Below is a small trained network, with its code and all its weights. Each question gives an input and a class and asks what happens when units are switched off, that is, made to give their printed mean instead of their output.

import numpy as np


def w(rows, s, z=0):
    codes = np.array(rows[::2]) - 128.0
    scale = np.full(codes.shape[1], s)
    scale[-1] = z or s
    return codes * scale


def f(y):
    return np.maximum(y, 0)


def log_softmax(a):
    a = a - a.max(-1, keepdims=True)
    return a - np.log(np.exp(a).sum(-1, keepdims=True))


def net(x, mask):
    res = np.array(x, float).reshape(1, 3) / 4 @ E
    y = f(res @ A[0][:, :-1].T + A[0][:, -1])
    res = res + np.where(mask, y, B[0][:, -1]) @ B[0][:, :-1]
    return log_softmax(res[-1] @ U[:, :-1].T + U[:, -1])


A, B = {}, {}
E = w([
[156,196,199,226,70,70,204],'x0',
[135,154,168,71,2,154,137],'x1',
[215,140,85,161,126,181,131],'x2',
],0.01)
A[0] = w([
[109,107,77,31,160,196,104,49],'N1',
[99,109,80,136,221,144,131,100],'N2',
[117,119,117,33,58,190,135,116],'N3',
[3,122,135,53,138,89,136,71],'N4',
[216,123,75,100,134,199,130,131],'N5',
[128,148,133,90,68,148,116,2],'N6',
[204,142,80,131,131,185,126,12],'N7',
[118,134,112,148,181,115,121,20],'N8',
],0.018,0.0091)
B[0] = w([
[144,159,148,211,87,91,229,252],'N1',
[156,152,101,58,171,80,89,229],'N2',
[154,144,98,54,186,68,93,243],'N3',
[97,88,150,160,91,238,83,212],'N4',
[93,132,120,131,98,212,67,230],'N5',
[138,28,129,169,221,86,204,168],'N6',
[77,6,237,170,131,138,169,178],'N7',
[147,29,156,92,145,97,201,156],'N8',
],0.021,0.015)
U = w([
[57,46,187,113,109,198,78,77],'0',
[165,74,118,40,223,49,123,70],'1',
[128,199,144,205,45,58,254,98],'2',
[123,207,95,63,97,144,15,249],'3',
],0.0087,0.013)

Each question gives the input, the list of numbers given to net, and the class t.
The units are the neurons (one row each of A and B). Each row of codes is followed by its name. A weight is (code - 128) times the scale printed after its matrix; where a second scale follows, it is the last column's (A, B and U).
mask holds one flag per neuron, in row order. A switched-off neuron (its flag False) gives its mean, the last column of its row in B, instead of its output. The means were averaged over made-up inputs and are rounded, as every weight is.
A unit's drop is (log p(t) with every unit on - log p(t) with that unit switched off) / (log p(t) with every unit on - log p(t) with every unit switched off).
The circuit of an input: a set's keep is (log p(t) with only the set's units on - log p(t) with every unit switched off) / (log p(t) with every unit on - log p(t) with every unit switched off). Starting from all 8 units, units are removed one at a time, each time the one whose removal leaves the highest keep (on an exact tie, the one counted first), for as long as the keep stays at least 0.8.
circuit, biggest first: the units of the circuit, biggest drop first
unit that matters most: the unit with the biggest drop
top k neurons: the k neurons with the biggest drops, biggest first
drop of u: that unit's drop, to one decimal
input [-4,-2,6], class 0: circuit, biggest first => [N7]
input [-8,7,7], class 2: top 3 neurons => [N1, N4, N2]
input [2,7,8], class 0: top 3 neurons => [N5, N7, N2]
input [3,4,0], class 1: circuit, biggest first => [N1, N5]
input [-5,-4,-3], class 2: top 2 neurons => [N1, N3]
input [-3,1,-1], class 3: top 2 neurons => [N7, N6]
input [1,-6,-6], class 0: top 2 neurons => [N4, N3]
input [-4,7,-6], class 1: top 3 neurons => [N3, N5, N6]
input [2,-2,-1], class 3: top 4 neurons => [N1, N7, N6, N8]
input [-6,-4,2], class 2: top 2 neurons => [N1, N3]
input [-5,4,3], class 2: top 3 neurons => [N1, N2, N4]
input [-8,7,-2], class 2: top 2 neurons => [N1, N2]
input [-7,-8,-8], class 0: top 3 neurons => [N4, N3, N6]
input [-3,-2,2], class 3: unit that matters most => N2
input [5,-5,5], class 0: circuit, biggest first => [N1, N3]
input [1,3,0], class 3: drop of N5 => -0.8
input [-2,2,-2], class 3: drop of N6 => 0.4
input [-8,8,4], class 1: drop of N6 => 1.8
